Below are the code and all the weights of a small trained network. Each question names an input and a target symbol and asks about switching units off, where a switched-off unit gives its printed mean instead of its output.

import numpy as np


def w(rows, s, z=0):
    codes = np.array(rows[::2]) - 128.0
    scale = np.full(codes.shape[1], s)
    scale[-1] = z or s
    return codes * scale


def f(y):
    return y / 2 * (1 + np.tanh(0.7978845608 * (y + 0.044715 * y**3)))


def softmax(a):
    e = np.exp(a - a.max(-1, keepdims=True))
    return e / e.sum(-1, keepdims=True)


def log_softmax(a):
    a = a - a.max(-1, keepdims=True)
    return a - np.log(np.exp(a).sum(-1, keepdims=True))


def net(x, mask):
    ids = ['αγδηλμξσψ'.index(c) for c in x.split()]
    T = len(ids)
    res = E[ids] + P[:T]
    r = res
    for j in range(2):
        rows = slice(3 * j, 3 * j + 3)
        q, k, v = (r @ M[0][rows].T for M in (Q, K, V))
        z = softmax(np.where(np.tri(T) > 0, q @ k.T / 3**0.5, -1e9)) @ v
        o = O[0][rows]
        res = res + np.where(mask[j], z, o[:, -1]) @ o[:, :-1]
    y = f(res @ A[0][:, :-1].T + A[0][:, -1])
    res = res + np.where(mask[2:6], y, B[0][:, -1]) @ B[0][:, :-1]
    return log_softmax(res[-1] @ U[:, :-1].T + U[:, -1])


Q, K, V, O, A, B = {}, {}, {}, {}, {}, {}
E = w([
[124,91,160],'α',
[127,92,155],'γ',
[72,201,74],'δ',
[107,88,162],'η',
[113,87,157],'λ',
[180,83,147],'μ',
[215,115,178],'ξ',
[164,22,118],'σ',
[139,138,248],'ψ',
],0.016)
P = w([
[96,168,47],'0',
[95,162,84],'1',
[104,145,100],'2',
[109,121,110],'3',
[120,108,129],'4',
[128,89,144],'5',
[131,70,155],'6',
[136,56,172],'7',
[147,41,192],'8',
[146,24,202],'9',
[150,2,210],'10',
],0.0073)
Q[0] = w([
[208,168,188],'H0',
[182,160,135],'H0',
[152,184,176],'H0',
[78,119,157],'H1',
[142,102,173],'H1',
[96,197,4],'H1',
],0.033)
K[0] = w([
[51,227,20],'H0',
[146,201,86],'H0',
[99,203,2],'H0',
[231,86,128],'H1',
[140,87,178],'H1',
[68,238,7],'H1',
],0.022)
V[0] = w([
[153,187,169],'H0',
[49,94,123],'H0',
[88,134,159],'H0',
[255,167,125],'H1',
[120,135,136],'H1',
[142,219,177],'H1',
],0.017)
O[0] = w([
[197,108,147,31],'H0',
[77,72,92,253],'H0',
[136,68,139,181],'H0',
[141,245,195,156],'H1',
[136,114,130,125],'H1',
[189,105,220,45],'H1',
],0.012,0.0027)
A[0] = w([
[120,122,9,60],'N0',
[77,153,183,202],'N1',
[126,58,120,1],'N2',
[238,90,37,97],'N3',
],0.011,0.0043)
B[0] = w([
[165,231,209,254],'N0',
[211,117,71,193],'N1',
[1,160,138,178],'N2',
[236,134,250,145],'N3',
],0.0096,0.0079)
U = w([
[128,145,196,247],'α',
[121,118,180,189],'γ',
[111,109,168,141],'δ',
[76,109,211,48],'η',
[84,120,211,2],'λ',
[192,90,1,254],'μ',
[197,164,152,48],'ξ',
[123,194,154,31],'σ',
[146,89,253,37],'ψ',
],0.0068,0.0063)

Each question gives the input, a string of symbols that net reads in full, and the target symbol t.
The units are the heads (3 rows each of Q, K, V and O) and the neurons (one row each of A and B). Each row of codes is followed by its name. A weight is (code - 128) times the scale printed after its matrix; where a second scale follows, it is the last column's (O, A, B and U).
mask holds one flag per unit, heads first, then neurons. A switched-off unit (its flag False) gives its mean, the last column of its rows in O or B, instead of its output. The means were averaged over made-up inputs and are rounded, as every weight is.
A unit's drop is (log p(t) with every unit on - log p(t) with that unit switched off) / (log p(t) with every unit on - log p(t) with every unit switched off).
The circuit of an input: a set's keep is (log p(t) with only the set's units on - log p(t) with every unit switched off) / (log p(t) with every unit on - log p(t) with every unit switched off). Starting from all 6 units, units are removed one at a time, each time the one whose removal leaves the highest keep (on an exact tie, the one counted first), for as long as the keep stays at least 0.8.
circuit, biggest first: the units of the circuit, biggest drop first
most important unit: the unit with the biggest drop
top k neurons: the k neurons with the biggest drops, biggest first
heads that matter: for each layer, one digit per head in row order, 1 if its drop is at least 0.15 and else 0, layers parted by /
drop when u is switched off: that unit's drop, to one decimal
input α α α α α μ σ η, target σ: most important unit => H1
input α δ α μ δ γ, target μ: heads that matter => 00
input σ δ γ α α ψ η, target ψ: heads that matter => 11
input δ μ α, target μ: circuit, biggest first => N0; N2
input δ μ μ ψ μ, target ψ: heads that matter => 01
input ψ μ μ ξ σ α α λ μ γ, target μ: circuit, biggest first => N0; N1; H1; N2
input μ λ λ μ λ, target μ: circuit, biggest first => N0; N1; N2; H1
input δ ψ γ, target ψ: circuit, biggest first => H1; H0
input δ α ψ λ μ μ δ γ μ η, target μ: circuit, biggest first => N0; N1; H1; N2
input μ δ η δ μ γ μ α, target μ: top 3 neurons => N0; N1; N2
input μ μ δ ξ μ ξ γ, target ξ: top 2 neurons => N1; N2
input α α η ψ σ, target ψ: drop when N3 is switched off => 0.7
input ξ ξ σ δ α ψ γ, target ψ: drop when H1 is switched off => 0.8
input α σ η, target σ: drop when N1 is switched off => 0.0
input σ ξ μ ξ λ ξ, target ξ: drop when N1 is switched off => 0.8
input λ λ ψ α ψ δ η, target ψ: circuit, biggest first => H1
